Here is a tiny trained network, its code and every weight. The questions are about switching its units off for an input and a target symbol, where a switched-off unit gives its printed mean instead of its output.

import numpy as np


def w(rows, s, z=0):
    codes = np.array(rows[::2]) - 128.0
    scale = np.full(codes.shape[1], s)
    scale[-1] = z or s
    return codes * scale


def norm(h):
    return h / np.sqrt((h * h).mean(-1, keepdims=True) + 1e-5)


def f(y):
    return y / 2 * (1 + np.tanh(0.7978845608 * (y + 0.044715 * y**3)))


def softmax(a):
    e = np.exp(a - a.max(-1, keepdims=True))
    return e / e.sum(-1, keepdims=True)


def log_softmax(a):
    a = a - a.max(-1, keepdims=True)
    return a - np.log(np.exp(a).sum(-1, keepdims=True))


def net(x, mask):
    ids = ['Ξαβδεζηθλπψ'.index(c) for c in x.split()]
    T = len(ids)
    res = E[ids] + P[:T]
    u = 0
    for l in range(3):
        r = norm(res)
        for j in range(2):
            rows = slice(2 * j, 2 * j + 2)
            q, k, v = (r @ M[l][rows].T for M in (Q, K, V))
            z = softmax(np.where(np.tri(T) > 0, q @ k.T / 2**0.5, -1e9)) @ v
            o = O[l][rows]
            res = res + np.where(mask[u + j], z, o[:, -1]) @ o[:, :-1]
        u += 2
        y = f(norm(res) @ A[l][:, :-1].T + A[l][:, -1])
        res = res + np.where(mask[u : u + 12], y, B[l][:, -1]) @ B[l][:, :-1]
        u += 12
    return log_softmax(norm(res)[-1] @ U[:, :-1].T + U[:, -1])


Q, K, V, O, A, B = {}, {}, {}, {}, {}, {}
E = w([
[135,143,158,98,159],'Ξ',
[133,131,160,96,167],'α',
[178,46,155,101,61],'β',
[127,111,205,152,140],'δ',
[109,187,81,128,74],'ε',
[143,121,151,91,165],'ζ',
[135,142,166,85,163],'η',
[117,166,156,96,160],'θ',
[122,207,116,185,49],'λ',
[154,89,154,90,162],'π',
[252,140,36,203,67],'ψ',
],0.019)
P = w([
[138,97,111,173,143],'0',
[124,120,91,40,244],'1',
[71,206,131,48,45],'2',
[133,101,115,135,118],'3',
[166,170,130,176,217],'4',
[119,195,174,81,73],'5',
[133,97,126,159,107],'6',
[195,183,134,150,197],'7',
[104,212,180,67,126],'8',
[145,96,131,161,87],'9',
[178,194,131,170,214],'10',
],0.011)
Q[0] = w([
[131,122,167,173,138],'L0H0',
[184,179,161,86,94],'L0H0',
[167,164,128,110,109],'L0H1',
[113,133,140,249,122],'L0H1',
],0.011)
K[0] = w([
[158,115,189,184,146],'L0H0',
[137,167,189,142,187],'L0H0',
[212,221,140,62,2],'L0H1',
[90,143,89,158,212],'L0H1',
],0.0078)
V[0] = w([
[116,62,77,196,252],'L0H0',
[76,96,226,208,95],'L0H0',
[183,201,191,110,49],'L0H1',
[97,2,120,180,85],'L0H1',
],0.0069)
O[0] = w([
[146,254,87,5,184,162],'L0H0',
[58,212,9,6,48,70],'L0H0',
[20,48,152,226,233,207],'L0H1',
[189,90,136,160,2,3],'L0H1',
],0.0055,0.0048)
A[0] = w([
[65,145,192,84,65,251],'L0N0',
[131,40,60,75,182,116],'L0N1',
[226,231,109,121,134,119],'L0N2',
[192,64,2,173,236,116],'L0N3',
[115,161,238,120,143,177],'L0N4',
[229,128,100,183,144,81],'L0N5',
[90,232,120,196,189,122],'L0N6',
[155,61,174,134,42,143],'L0N7',
[90,177,133,132,129,179],'L0N8',
[102,89,191,189,187,208],'L0N9',
[127,63,127,73,156,210],'L0N10',
[123,206,136,175,71,152],'L0N11',
],0.0084,0.0023)
B[0] = w([
[2,193,52,85,165,173],'L0N0',
[99,149,189,207,113,157],'L0N1',
[122,105,141,138,180,184],'L0N2',
[111,170,158,138,82,197],'L0N3',
[116,120,102,105,77,254],'L0N4',
[124,130,103,32,110,148],'L0N5',
[171,88,180,128,111,252],'L0N6',
[139,88,124,29,129,134],'L0N7',
[106,99,177,104,86,171],'L0N8',
[144,170,160,120,79,249],'L0N9',
[41,167,127,156,144,186],'L0N10',
[117,152,194,88,96,155],'L0N11',
],0.0093,0.0061)
Q[1] = w([
[178,125,124,2,227],'L1H0',
[75,127,107,93,102],'L1H0',
[123,111,134,117,52],'L1H1',
[118,109,189,41,165],'L1H1',
],0.0098)
K[1] = w([
[117,254,116,200,118],'L1H0',
[47,120,195,85,60],'L1H0',
[92,75,104,38,101],'L1H1',
[163,71,211,56,124],'L1H1',
],0.0088)
V[1] = w([
[159,170,60,103,134],'L1H0',
[184,168,110,254,167],'L1H0',
[178,99,201,163,126],'L1H1',
[217,178,97,79,76],'L1H1',
],0.0069)
O[1] = w([
[137,143,99,154,67,89],'L1H0',
[143,245,63,73,135,5],'L1H0',
[167,138,148,156,76,179],'L1H1',
[144,74,155,92,167,98],'L1H1',
],0.011,0.0031)
A[1] = w([
[121,180,217,155,147,137],'L1N0',
[110,164,174,194,85,33],'L1N1',
[44,155,132,101,201,99],'L1N2',
[140,150,179,116,178,136],'L1N3',
[132,185,89,126,219,171],'L1N4',
[64,129,153,151,132,185],'L1N5',
[246,130,119,143,129,132],'L1N6',
[163,137,74,174,125,7],'L1N7',
[210,177,60,119,94,167],'L1N8',
[102,143,31,179,65,34],'L1N9',
[202,68,188,125,88,187],'L1N10',
[132,57,143,102,94,163],'L1N11',
],0.011,0.0019)
B[1] = w([
[97,48,160,112,147,245],'L1N0',
[130,176,73,120,187,175],'L1N1',
[178,186,116,35,72,186],'L1N2',
[159,115,107,246,78,192],'L1N3',
[136,123,40,165,117,153],'L1N4',
[69,37,93,43,67,183],'L1N5',
[50,153,101,22,144,151],'L1N6',
[149,76,106,47,153,122],'L1N7',
[105,88,45,74,40,137],'L1N8',
[254,148,242,152,116,125],'L1N9',
[136,139,128,227,146,172],'L1N10',
[11,149,123,174,139,143],'L1N11',
],0.0062,0.012)
Q[2] = w([
[75,79,141,192,134],'L2H0',
[64,186,112,145,2],'L2H0',
[88,156,64,130,126],'L2H1',
[18,16,196,108,88],'L2H1',
],0.0065)
K[2] = w([
[100,141,165,164,20],'L2H0',
[186,146,38,186,42],'L2H0',
[123,2,226,196,145],'L2H1',
[107,161,145,141,138],'L2H1',
],0.0084)
V[2] = w([
[125,53,41,196,116],'L2H0',
[143,155,205,190,107],'L2H0',
[183,66,254,170,158],'L2H1',
[22,176,120,36,229],'L2H1',
],0.0051)
O[2] = w([
[131,145,97,3,60,35],'L2H0',
[206,145,106,102,135,154],'L2H0',
[101,92,76,42,152,150],'L2H1',
[160,91,47,101,109,254],'L2H1',
],0.0075,0.0025)
A[2] = w([
[72,166,144,165,111,133],'L2N0',
[99,210,131,155,178,179],'L2N1',
[184,123,39,114,73,5],'L2N2',
[194,164,87,107,193,197],'L2N3',
[193,112,163,138,159,108],'L2N4',
[126,111,47,89,153,60],'L2N5',
[172,82,67,115,159,101],'L2N6',
[111,130,174,113,94,104],'L2N7',
[64,42,196,132,116,158],'L2N8',
[146,182,38,144,37,29],'L2N9',
[100,87,183,180,115,125],'L2N10',
[91,104,4,106,152,200],'L2N11',
],0.011,0.0027)
B[2] = w([
[98,78,75,61,156,153],'L2N0',
[107,100,129,161,67,146],'L2N1',
[37,119,255,115,154,137],'L2N2',
[146,143,69,83,115,151],'L2N3',
[127,116,191,149,124,153],'L2N4',
[166,73,54,136,148,132],'L2N5',
[160,5,157,111,144,127],'L2N6',
[93,121,98,100,153,156],'L2N7',
[158,171,120,120,106,249],'L2N8',
[102,148,141,122,157,138],'L2N9',
[190,144,98,134,162,198],'L2N10',
[85,123,188,219,150,146],'L2N11',
],0.0072,0.012)
U = w([
[146,75,81,148,192,121],'Ξ',
[136,144,30,188,114,186],'α',
[45,138,147,127,88,253],'β',
[92,198,98,162,220,112],'δ',
[160,220,104,112,144,53],'ε',
[152,199,191,65,121,55],'ζ',
[124,233,101,182,4,41],'η',
[198,82,144,74,164,20],'θ',
[203,166,91,135,102,186],'λ',
[141,117,164,75,43,139],'π',
[111,12,121,184,71,58],'ψ',
],0.014,0.005)

Each question gives the input, a string of symbols that net reads in full, and the target symbol t.
The units are the heads (2 rows each of Q, K, V and O) and the neurons (one row each of A and B). Each row of codes is followed by its name. A weight is (code - 128) times the scale printed after its matrix; where a second scale follows, it is the last column's (O, A, B and U).
mask holds one flag per unit, layer by layer, with each layer's heads first. A switched-off unit (its flag False) gives its mean, the last column of its rows in O or B, instead of its output. The means were averaged over made-up inputs and are rounded, as every weight is.
A unit's drop is (log p(t) with every unit on - log p(t) with that unit switched off) / (log p(t) with every unit on - log p(t) with every unit switched off).
The circuit of an input: a set's keep is (log p(t) with only the set's units on - log p(t) with every unit switched off) / (log p(t) with every unit on - log p(t) with every unit switched off). Starting from the 12 units with the biggest drops (on a tie, the unit counted first), units are removed one at a time, each time the one whose removal leaves the highest keep (on an exact tie, the one counted first), for as long as the keep stays at least 0.8.
circuit, biggest first: the units of the circuit, biggest drop first
most important unit: the unit with the biggest drop
k most important neurons: the k neurons with the biggest drops, biggest first
top k neurons in layer l: the k neurons of layer l with the biggest drops, biggest first
input δ α θ π ψ η ζ, target β: most important unit -> L0N10
input λ θ ζ π θ β, target β: circuit, biggest first -> [L0N0 L1N11]
input η δ θ Ξ ψ ε ζ, target β: 3 most important neurons -> [L0N10 L1N5 L0N6]
input α β ψ η λ θ ζ θ ε ψ, target ψ: circuit, biggest first -> [L1H1 L2N8]
input ψ ζ α θ ψ η η π, target η: 2 most important neurons -> [L2N1 L0N8]
input η ζ π η λ θ Ξ θ η δ, target β: circuit, biggest first -> [L0H0 L0N0 L0N6]
input α ψ ζ θ θ ψ α ψ η η Ξ, target η: circuit, biggest first -> [L1H0 L2N1]
input ζ ε Ξ ψ, target π: circuit, biggest first -> [L2N2 L0N5]
input ζ π ζ β β ε, target β: circuit, biggest first -> [L0N0 L1H0]
input β λ θ ε ζ ε η, target ψ: 2 most important neurons -> [L0N7 L0N0]
input δ ψ ζ δ ζ, target α: 2 most important neurons -> [L1N5 L0N10]
input η π ε θ, target θ: 3 most important neurons -> [L2N10 L0N0 L1N0]
input ε θ η ε β α ψ λ ψ θ, target ψ: 4 most important neurons -> [L0N7 L0N5 L1N2 L1N6]
input λ θ β, target β: circuit, biggest first -> [L0N0]
input Ξ ζ β α, target ψ: 2 most important neurons -> [L0N7 L2N10]
input δ ζ ψ, target β: 2 most important neurons -> [L2N2 L0N11]
input θ δ λ ζ ζ α ζ β ψ, target β: 2 most important neurons -> [L1N8 L2N2]
input η ε ζ ε ζ ψ Ξ ψ λ ζ, target δ: 2 most important neurons -> [L1N1 L0N0]
input θ ψ η λ ε π π β θ λ, target ψ: 2 most important neurons -> [L0N7 L0N5]
input α η ψ α η ζ ζ ε ζ η, target ζ: top 3 neurons in layer 0 -> [L0N0 L0N9 L0N10]
input Ξ ψ θ η α, target η: most important unit -> L1H0
input ψ θ ζ η ψ ζ ζ θ, target η: 2 most important neurons -> [L2N1 L0N4]
input η ψ β η ζ, target η: 2 most important neurons -> [L1N5 L2N1]
input ζ δ π π, target β: 3 most important neurons -> [L1N5 L0N10 L0N6]
input η ζ δ β Ξ ζ θ, target ψ: 2 most important neurons -> [L0N7 L0N6]
input λ π Ξ β π ζ ε ζ ζ ψ, target ψ: top 3 neurons in layer 1 -> [L1N7 L1N8 L1N2]
input β η β α, target ψ: most important unit -> L1H0
input β ψ ζ α ζ ε ζ π ψ λ, target ψ: top 3 neurons in layer 0 -> [L0N7 L0N3 L0N9]
input θ η ζ ζ, target δ: top 2 neurons in layer 2 -> [L2N10 L2N8]
input ζ ε λ η, target ζ: top 3 neurons in layer 0 -> [L0N10 L0N6 L0N0]
